In the rows, zero is written as 128.
Rows near named flat spaces through zero (a row that begins with a name and a colon came from that space)
nosi_gulu: [105  92 134 123 128  95 149 118 101 121 143 158 182 131 111  98 123 119
 159 152 128 140 138 107 127 139 113 130 129 162  98 107 131]
ter_gugu: [120 110 130 231 155 194 175 182  81 104 146 151 167 129 119 108 143  96
 162 140 154 154 100 108 111 126  90 180 193 175  88 124  72]
feluz_gef: [123 105 120 104  94 200 121  49 116 114 188 190 140 130  98 139 118  48
 121 115 118 156 101 125 157 102 165 174 159 125  71 191 185]
feluz_gef: [206 137 124 170 171 167 133 176 119 133  99  92 115 160 121 141 147 120
 117 145 157 156 104 154 137 119 125 125 122 108 116 166  88]
gak_totob: [231 106 122 155 126 130 118 115 177 190 141  89 122 163  92 132 127  89
 117 141 133 154 103 162 164 153 150 118 121 105  68 165 103]
nosi_gulu: [176 117 125 160 108 142  92  91 128 186 100 105 149 171 106 143 126  80
 118 142 118 165  66 157 156 144 133 141  94 120  81 184 176]
ter_gugu: [110 108 126 150 124 118 135 136 106 125 151 129 155 126 117 112 115 104
 163 134 121 135 133 118 115 146 110 139 139 143  93 119 123]
feluz_gef: [109 136 116 107  81  76  94 109 150 150 122 129  85  82  98 133 120 136
 109 142  71 118 171 126 159 116 142 117  66 128 179 101 114]
ter_gugu: [ 96 160 169 107 102  74 131  89 100 124  88  97  94 158 151 140  83 136
 103 131 155 104 126 183  85 108 126  81 117  92 166 133 146]
nosi_gulu: [139 130 113  11 176  83 104 147 142  92 118 127 125 118 146 132 149 206
 134 131 115 123 178  97 132 128 144  79  68 105 160 105 163]
gak_totob: [230 133 102  59 173  84 115 178 101 114 121  92 126  94 105  95 124 157
 134 114 104 147 156 154 143 120 122 106 124  78 106 111 118]
ter_gugu: [154 130 181 198 129 167 145  77 151 151  97 134  96 207 117 171 141 142
  76 192 179 171  61 151 124  95 153 107 109 143 133 156 103]
zalo_nunek: [ 97 118 115  85 106  85  95 104 157 154 126 116 145 133 141 134 122 125
 143 119 105 105 147 114 137 167 134 111  81 125 132 132 179]
ter_gugu: [163 144 136 115 111 133 150 109 100 116 123 141  95 114 105 120 109  95
  89 125 143 128 135 175 146  76 143 130 156 100 144 151  97]
nosi_gulu: [141  93 150 183  92 113 160  89  55 130 140 174 153 125  50  93 100  64
 128 185 120 183 111 152 146  85 117 154 141 162  83 127  87]
feluz_gef: [ 98 158 130 172 102 159 104 129  70  91 145 156  76  46  89 127 115 158
 118 131  53 172 111 119 107  67 110 176 149 142 144  68 119]
zalo_nunek: [116 153 150 106 155  59 136 163 102 100 114 100 121  91 151  97 111 230
 140 115 112 120 138 128  66 128  92  97 156 122 148  29 123]
zalo_nunek: [111 133 110  48 118  85  80 116  95 100 157 108 112  96 118 129  92 128
 158 110  73 131 168 129 109 131 130 111  93  85 111 121 184]
gak_totob: [154 132 148 168 147  95 150 158  93 125  85 143 132 104 100  98 144 194
 110 173 117 164 114 127 128  93 100 126 124 165 155  59  75]
ter_gugu: [134 107 121 139 171 187 125 138 153 128 106 152 162 185 144 160 183 135
 130 163 160 152 102  86 154 140 141 132  81 158 126 174 148]
nosi_gulu: [101 118 112 180 122 171 117 145 124 128 176 122 149 109 131 124 122 103
 173  99 101 135 106 102 103 163 106 173 173 145  72 117 145]
ter_gugu: [157 135 122 130 126 122 136 139 142 150 120 109 137 123 140 112 125 120
 121  97 138 108 119 149 134 143 122 133 162 116 121 130 124]
zalo_nunek: [134 123 124 155  95 101 122 122 202 178 162  95 101 117 123 129 116 122
 130 112 112  98 146 131 132 169 139 118 137 125 121 104  91]
feluz_gef: [119 114 144 138 108 154 134  77 161 147 157 120 126 186 138 155 110  73
 129 125 166 117 110 144 120 149 153 118 140 114  91 184 146]
ter_gugu: [ 40 136 148 165  98 164 109  93 141  96 179 153  65 115 119 173 118 146
 133 154  96 142 136  90  90 106 144 134 110 149 147 101 122]
feluz_gef: [181 136 122 146 186 177 127 180 143 117 104  92 102 180 141 167 160 133
 123 154 170 144 127 132 133 126 140 105  90 105 137 180  93]
nosi_gulu: [128  88 161 103 109 131 164  46 123 100 212 179 126 148  85 120  94  95
 131 155 146 158 132 131 117 102 163 118 171 130  63 131 120]
nosi_gulu: [144 103 141  94 163 126 115 109 170 102 187 127 100 154 110 155 133 181
 148 168 120 166 146  91 106 135 160  85  94 122  90 105 125]
gak_totob: [178 131 141 167 124 187 129  97 208 164 164 102  85 170 132 164 131 113
 101 116 157 131  88 147 128 143 166 124 163 106  93 163 111]
zalo_nunek: [157 140 167 200 141 101 165 153 129 136 109 103  94 136 115 118 122 177
 109 164 152 142 116 152  97 111 111 102 150 140 144  73  40]
gak_totob: [194 109 134 156 148 167 157 128 148 136 127 136 113 178  99 146 148  88
 103 173 178 152 127 146 167 107 158 116 113 125 118 186  64]
gak_totob: [ 26 152 121 136  96 150  99 124 120 101 162 130 103  87 157 147 108 131
 155  88  87 100 139  99  83 138 115 154 143 131 145 104 169]
gak_totob: [102 119 136 113 111 144 106  72 103 123 125 174 153 126 116 132 132 138
 120 140 100 165  86 109 133 108 132 151 116 152 112 125 200]
gak_totob: [ 30 122 136 112  61 109 138  62 147 156 128 143 158 158 168 134  99  52
 130  96 159  57 138 138 128 161 136 130 135 135 147 176 179]
feluz_gef: [ 97 154 121 175 119 192 137 152 102  98 146 142 100  89 134 133 127 109
 126  99 120 121 121 125 112 101 116 174 181 132 143 127 107]
ter_gugu: [118 119 129  98 126  93 125 125  90 106 115 131 119 143 104 136 115 102
 135 171 131 137 172 137 138 106 135  99  64 117 147 154 113]
nosi_gulu: [150 144 140 129  96 152 137  82 126 139 130 136 103 131 121 132 108  89
  87 108 143 123 102 173 139  97 148 140 168 103 126 162 133]
nosi_gulu: [168 143 132  88 137 103 130 125 127 140  82 108 127 149 143 126 128 133
  99 120 155 113 125 165 142 120 135 102 115  97 151 154 140]
zalo_nunek: [ 73 143 112 122  87 129 141 126 128 135 120 152 142  87 153 109 123  93
 119  78 125  71 146 129 144 130 119 162 166 139 170 130 136]
ter_gugu: [172 126 116 208 140 195 140 165 200 163 129 115  95 154 122 160 169 105
 107 145 157 126 122 121 166 138 149 140 120 141 143 165  47]
zalo_nunek: [184 125 130 156 160 153 160 165 121 112 133 127 110 133 106 123 140 124
 119 149 155 147 136 140 138 104 131 126 147 124 123 134  56]
zalo_nunek: [121 156 164 181 117  63 145 153 110 135  88  84  76 125 121 124 102 168
 111 163 135 120 144 165  91 108 105  87 112 124 179  75  51]
ter_gugu: [137  97 123 121 127  90 107 116 140 150 151 127 164 119 105 109 127 151
 158 141  87 155 120 101 129 162 120 127 111 149  79  87 154]
feluz_gef: [138 125 153 151  91  99 115  79 139 151 167 103  92 129  96 131  85 124
 127 138 103 148 113 154 101 131 137 113 140 112  86 103 123]
feluz_gef: [131 139 130 141 130 141 127 140 172 132 146  95  81 145 140 157 125 122
 125 125 146 106 150 135 118 140 146 106 121 105 141 144  92]
nosi_gulu: [ 93 138 113 139 111 171 120 134 141 119 136 122  89 144 138 169 128  64
 126 127 144 100 162 131 141 123 149 131  96 110 161 195 109]
ter_gugu: [148 126 134 156 131 152 139 127 134 132 125 135 116 141 115 136 137 117
 112 146 143 141 117 135 140 113 137 132 129 133 129 143 100]
feluz_gef: [171  95 144  61 139  82 122  66 150 152 117 154 177 160 115 112 139 170
 113 153 129 160  99 121 152 136 149 100 102 139  94 117 188]
zalo_nunek: [146 157 173 214 137 187 123 110  90 114 115 111  78 160 117 163 116 156
 103 160 137 190  47 157  76  83 121 134 150 122 108 125 123]
gak_totob: [128 118 117  79 142 131 149 134  81  88 117 171 148 124 115 116 137 100
 124 144 146 131 161 126 157  91 135 130 112 128 148 160 123]
feluz_gef: [119 148 160 138 128 147 108  93 169 110 168 120  48 127 122 170 120 200
 109 146 107 155 114 116  84 106 155 102 125 117 132  83 121]
zalo_nunek: [143 140 126 117 120 183 114  96  67 106 107 148 121 147 113 149 121  69
 104 134 136 159  96 160 146  78 141 151 117 102 121 205 170]
zalo_nunek: [ 73 111 121  97  75 103 137  83  91 116 161 180 156  83 105  95  98  76
 139 111  99 114 153 124 142 114 126 158 153 145 120 120 152]
gak_totob: [153 127 108 128 136 107 115 163 119 132 137 113 137  84 114 101 128 148
 147 112  88 136 136 120 129 141 108 142 140 128 110  87 121]
nosi_gulu: [128 116  75  81 138 155  88 166  31  54 180 147 119  65  71 124 111  66
 181 134  57 173 187 109 143  92 123 164  91 101  93 157 140]
gak_totob: [134 141 100 146 126 133 105 176 185 149 176  47  89 121 154 146 107  97
 167  76 119  81 165 136 103 192 128 118 144  82 105 141 103]
zalo_nunek: [ 95 118 146 184 126 197 158 107  88 102 136 191 154 135 119 127 141 110
 123 145 146 160  80 109 123  94 120 176 173 174 112 135 131]
feluz_gef: [231 145 140 173 149 154 110 136 132 142 119  96  68 132  83 146 134 163
  91 161 111 193  85 161 133  91 140 121 120 103 107 119  86]
gak_totob: [142 110  93 104 173 123 105 187 116 114 134 112 168 117 132 118 149 144
 179 125 103 141 148  89 130 164 108 132  98 132 100 120 148]
nosi_gulu: [116 135 141 118 129 133 127 105 186 139 142 131 117 131 155 138 139 180
 113 109 131 113 110 110 113 143 142 118 150 135 135  97 147]
[145  92 123 230 142 159 106 147 169 180 136 117 163 156 105 140 164 142
 160 172 102 181  75  80 136 179 112 153  96 187  71 109 119]
gak_totob
[175 129 109 149  88 118 134 120 139 190  89 128 144 115 109 104 131  65
  91 110 129 108 117 170 193 127 129 155 136 128 142 163 109]
feluz_gef
[116 110 121 114 136 136 125 121 114 118 141 148 164 130 127 120 133 122
 149 127 122 140 121 107 129 138 123 141 130 142 100 131 161]
ter_gugu
[125 107  97  98 112 152 118 115 104 122 137 160 155 126 107 128 132  48
 137 127 121 130 148 124 176 121 142 155 103 126 116 193 152]
feluz_gef
[181 164 130 127 111 100 116 133 166 147 116 105  43  78 102 131 126 179
  73 127  95 126 146 158 146  91 147 109 121 101 182  83  69]
ter_gugu
[101 170 104 130 126 111 103 183 117 123  64 141 105  46 136 118 163 204
 100 118  71 115 145 103 150  98 103 151  93 153 229  62 116]
nosi_gulu
[165 159 142 170 133 111 128 160 146 138 127  77  67 105 123 128 114 176
 112 123 116 129 126 155  98 122 119 110 151 106 141  78  69]
gak_totob
[110 111 109  55 139 103 133 139  76  78 143 157 147 108 112 112 120 103
 154 138 120 127 189 115 141 109 130 120 100 119 133 142 134]
nosi_gulu
[205 120 173 248  88 147 131  62 161 201 118 136  90 148  56 135 130 141
  65 191 112 205  35 162 152  92 144 144 137 162  95 102  77]
gak_totob
[182 152 142 208 141 135 135 167 131 168  64  76 108 160 133 137 138 134
 100 145 158 135  89 171 128 127 110 120 122 121 148 141  78]
feluz_gef
[126  94 112  83 158  95  99 139 140 133 110 112 161 183 129 152 148 123
 163 176 133 139 162  97 148 166 138  86  17 129 122 169 157]
nosi_gulu
[ 74 122 152 156 135 136 136 123 121 117 135 103 138 190 161 155 111 108
 161 140 169 117 120 126  77 158 119 106 121 127 109 156 144]
feluz_gef
[ 91 141 122 133 105  37 148 178 156 152 130  79 121  83 154  90 100 142
 152  88 121  50 194 138 103 176  97 104 154 124 167  62  70]
feluz_gef
[108  87  80 149 153 127 161 212 149 139 148 142 212 104 144  84 164  92
 190 104 138  85 177  72 160 196  96 163 151 178 114 118  86]
gak_totob
[119  98 108  62  98  86 128  96 143 134 182 145 152 102 111 101 103  83
 151 103 108 102 176 123 150 152 144 126 138 118  96 130 146]
feluz_gef
[116 121 108  83 112  95 127 133 153 120 178 126 114  85 121 112 111 119
 147 101 104  95 188 118 132 144 138 120 139 113 128 105 110]
feluz_gef
[121 116 136 167 107 120 126 106 152 185  84 117 162 180 140 138 137  95
 119 145 154 118  96 138 149 159 125 126  97 149 131 165 144]
nosi_gulu

Rows near named flat spaces through zero (a row that begins with a name and a colon came from that space)
dur-desal: [125 117 143  85  97  84  97 118 139 160 166 112 156 134  13 129 120 231
 196 142 126  83  91 133  57 167 134 176 110 134  98  54  76]
dur-desal: [144  88 110 158  72 111 121 134 107 157  98  96  76 161  69 167 139 188
 119 115  99 127 122  75 100 108 140  74  83 100 128 102  87]
zus-sezok: [144 133 107 130 122 118 124 105 118 140  89 119 103 166  87 126 176 124
 116 116 163 148 130 170 140 139 151 101  93 124 112 124 114]
dur-desal: [119 130 170 133 103  89 124 132 136 115 178 131 140 115 111 132  98 177
 150 158  80 102 109  88  76 120 142 177 143 110 175  79  89]
lam-ginu: [ 76 208  88 168  86 155 106  61 162  89 165 157 143 131  45  86  68 207
  79 112 146 118 155  75  42 159  85 148  87 189 163 120 121]
gik-konu: [141  70 153 138  62 135 145 157  70 176 144 132 117 101 163 187 106  97
 205 156  54 123  63 108 113 122 133 103 200  96 142 118 153]
lam-ginu: [125 131 128  97 132 126 113 122 127 135 109 129 126 136 132 145 132 138
 162 130 133 111 111 172 137 155 153 124 152  79 117  98 131]
zus-sezok: [120 145 137 129 166 118 111 105 174 113 130 139 151 128 107  75 145 151
  99 117 170 127 151 160 134 143 137 165  73 161 122 128 107]
dur-desal: [120 160 142 121 172 122 147  85 156 114 160 170 180 100 142  92 121 102
 104 132 144 125 134 154 123 156 121 189 118 169 150 121 143]
dur-desal: [120 104 140 131 126 151 123 171 131 131 151 117 142  99 154 115 100 128
 143 130 115 123 130  84 130 108 101 142 147 152 108 161 148]
lam-ginu: [126 130 101 133 137 109 139 105 147 127 122 122 123 137  88 153 104 193
  72 103 107 103 155  55  94 127 112 123  74 115 142  87 104]
gik-konu: [146 108 132 103 157 129 131 153 121 143  92 108 121 135 157 127 156 100
 133 117 144 133 130 141 174 125 152 136 138  94  91 132 152]
lam-ginu: [138 109 136 120 107 137 132 135  96 154 108 129 116 127 156 149 137  95
 168 134 114 132  94 150 145 140 154 120 172  86 121 119 158]
zus-sezok: [120 137 109 109 156 140 146 125 131 119 126 138 138 114 167 162  95 121
 111 119 108 109 141 103 134 132 104 115 151 103 136 120 153]
gik-konu: [147 151 156  56 206  50 159  85 157 130 152 140 187 123  99 127 139 151
 113 134 129  86 124 136 109 169 160 242 113  95 136  25 110]
gik-konu: [118 117 134 127 124 115 133  78 144 151 143 170 156 105 116 153 102 162
 139 129  96  96 102 144  93 171 131 134 111 118 159  73 116]
dur-desal: [129  85 146 154 176 137 135  99 171 153 105 168 154  92 178 105 136 118
  89 104 125 124 135 150 163 148 144 139  64 139 136 130 137]
gik-konu: [133 142 141 143 125 105 149 119 129 117 186 138 156 117  92 105 129 118
 115 148 128 142 132 111  93 112  95 159 109 212 148 144 104]
zus-sezok: [146 128 145 134  90  89 119 119 107 138 110 110  95 165  81 131 167 148
 145 140 126 137 104 143 113 129 185 138 121  85 142  84  93]
zus-sezok: [149  95 153 149 163 124 129 201 134 104 114  90 101 133 185 103 167  86
  98 131 140 162 165 116 192  54 132 110 113 143 115 199 110]
gik-konu: [117  88 135 103 169 144 102 134 167 150 110 141 153 103 157 127 124 152
 153 114 138  99 126 182 160 157 129 114 106 117  93 127 127]
zus-sezok: [128 181 101  82 146 131 140 115 108 110 118 123 130 149 129 142 129  97
 133 128 153 128 131 148 136 147 127 138 180  97 115 114 163]
gik-konu: [113 111 147 158 101 153  97 153 134 124 117 124 109 121 157 106 122 136
 146 129 124 134 122 131 143 117 148 118 137 113 130 152 131]
lam-ginu: [139 107  70 124 105 147 139 121  99 160 101 117 104 147  91 188 129 134
 129 108 124 129 128 122 121 132  86  37 112 139  98 140 131]
lam-ginu: [ 97 171 153 127 140 147 134 146 144  82 193 141 170  86 171  91  64 118
 123 146 111 116 140  63 104 115  96 207 185 155 155 145 165]
zus-sezok: [129 108 102 156  81 154 152 100  98 167 157 157 143 105 100 154 109 105
 145 131 107 139 101 121  91 142  73  84 123 205 130 154 146]
lam-ginu: [124 132 115 108 125 114 104  94 139 141  83 129 110 156  97 149 140 180
 137 112 136 104 118 167 125 169 173 113 108  55 125  65 109]
gik-konu: [122 142 120 103 123 126 126 157 118 109 156 109 129 131 118 150 107 139
 151 143 120 118 133 111 112 110  96 115 164 134 121 137 118]
gik-konu: [190  98 151  93 194  95 168 137 103 168  49  99 117 151 172 103 218  42
  97 104 163 157 124 141 215 131 216 206 122  56  80 101 183]
dur-desal: [154 134 140  85 190  67 142  98 150 130 129 133 154 145  93 125 180 129
 117 135 158 121 134 199 139 146 149 155  82 136 123  87  80]
dur-desal: [118 103 169 146 109 121 125 174 133 117 172 118 135  97 158 127  86 152
 145 149  75 111 122  57 106  92 121 159 154 124 154 129 116]
zus-sezok: [156 144  89 138 138 107 190  77  98 137 134 151 129 140 105 173 148  75
  77 126 120 152 135 127 114 125  91  86 102 174 157 129 125]
gik-konu: [108 156 132 120 144 131  93 134 159  95 101 115 114 145 137 101 124 168
 114 116 151 115 151 132 143 132 163 149 126  73 128 112 121]
zus-sezok: [140 134 132 128 151 104 124 122 141 117 104 117 113 153 117 113 164 134
  99 121 151 137 146 148 147 121 157 133  94 112 129 118 102]
lam-ginu: [166  76 104  85 152 115 156 164  95 165 130 107 131 132 120 194 161  86
 164 138 127 134 121 172 155 107  76  46 131 169  77 162 110]
dur-desal: [127 164 115 122 141 125 120  68 128 119  70 161 104 160 151 143 167  98
 121 122 155 138 119 238 162 171 187  91 131  57 158  95 128]
dur-desal: [127 151 129 118 179 132 140  91 149 119 119 163 155 118 163 106 145  83
 105 123 158 136 137 191 160 155 137 146 119 139 136 133 147]
zus-sezok: [148 120 122 132 134 108 166 135 103 124 125 123 109 134 156 179 128  99
 102 134  89 132 133  92 133  99 122  99 142 101 159 119 124]
lam-ginu: [147 100 123 132 121 127 140 138 107 151 115 121 116 133 129 147 150 103
 135 128 124 142 119 138 143 118 125  96 123 136 115 143 128]
lam-ginu: [147 100  97 120  99 135 142 121  89 170 110 125 112 140 102 178 143 110
 157 125 121 135 104 151 126 139 110  63 132 135 104 131 134]
[107 158 123 117 149 156 137 115 144 115 181 157 184  90 133  97  93 105
 132 134 146 125 134 132 111 146  72 164 145 209 120 162 161]
zus-sezok
[139  95 153 113 142 121 130 141 127 152 120 128 139 113 155 129 138 116
 153 131 118 119 109 142 148 136 152 152 138 103 114 113 139]
gik-konu
[111 131 135 168  45 146 119 154  93 115 164 123 100 124 127 149  90 133
 165 156  82 137 105  84  86  97 109  95 181 134 165 150 122]
gik-konu
[114 130 128 119 115 176  82 168 129 129 117 105 127 131 125  70 144 114
 177 125 189 148 126 175 159 133 125 131 151 162  59 192 158]
zus-sezok
[109 163 105 143 141 144  95  81 160 110  38 134  87 166 141 107 141 167
  71  83 161 123 154 144 158 164 201 127  91  24 140  84 142]
gik-konu
[129 126  87  80 140 118 126 113 127 144 116 122 130 145  85 187 121 170
 146 118 129  97 127 152 113 155 102  76 121 108 101  93 108]
lam-ginu
[136 129 146 140 115 115 137 117 121 134 164 142 147 119 105 107 144 104
 144 149 134 145 111 154 111 128 120 147 122 187 138 142 114]
lam-ginu
[124 209  86  97 102 130 138 109  92 100 156 114 129 162  58 127 126 110
 138 141 167 144 131 129  89 137  93 137 175 164 115 135 145]
dur-desal
[120 126 117 166  98 150 144 135 120 129 157 126 133 109 115 116  90 135
  98 120 106 135 139  33  93 106  85 141 119 181 136 156 149]
dur-desal
[151 112 110 145 114 129 167 114  95 154 141 138 132 124 112 147 143  79
 118 131 121 154 118 122 120 119  94 101 117 189 127 155 138]
gik-konu
[157 127  71 135 132 136 162 144  99 137 119  89 111 156  74 132 154 102
  72 103 160 164 167  66 130  89  66  90  86 207  79 185 138]
dur-desal
[119 112 153 140  66 116 144 122 101 148 182 148 142  95 124 172  70 152
 175 158  46  99  78  68  60 135 119 149 179 111 177  80 129]
zus-sezok
[129 117 135 139 151 122 123 132 151 122 121 127 129 126 137 113 137 138
 103 120 135 129 146 128 143 118 133 129  93 135 130 136 111]
zus-sezok
[136 112 105 104 128 134 147 140 105 146 135 121 132 122 127 175 113 118
 145 128 110 118 122 113 123 126  91  93 151 133 109 132 140]
lam-ginu
[120 133 135 116  85 130 101 162 104 116 120 103  92 148 135 157 119 145
 182 147 110 120 107 137 125 117 152 100 189  62 133 115 118]
dur-desal
[106 108 163 141 126 166  61 198 155 106  84  95  94 130 194  75 134 147
 155 120 152 132 140 143 189 105 182 134 150  65  98 167 138]
gik-konu
[153  54 160 106 137 139 133 199 103 169 134 107 139  98 181 138 145  76
 194 144 114 134  99 146 174 105 121 122 168 141  76 171 152]
gik-konu
[111 101 118 145 135 150 121 118 159 141 175 162 170  89 109 123 107 142
 140 132 132 123 132 165 110 135  55  81  80 242 119 179 100]
gik-konu
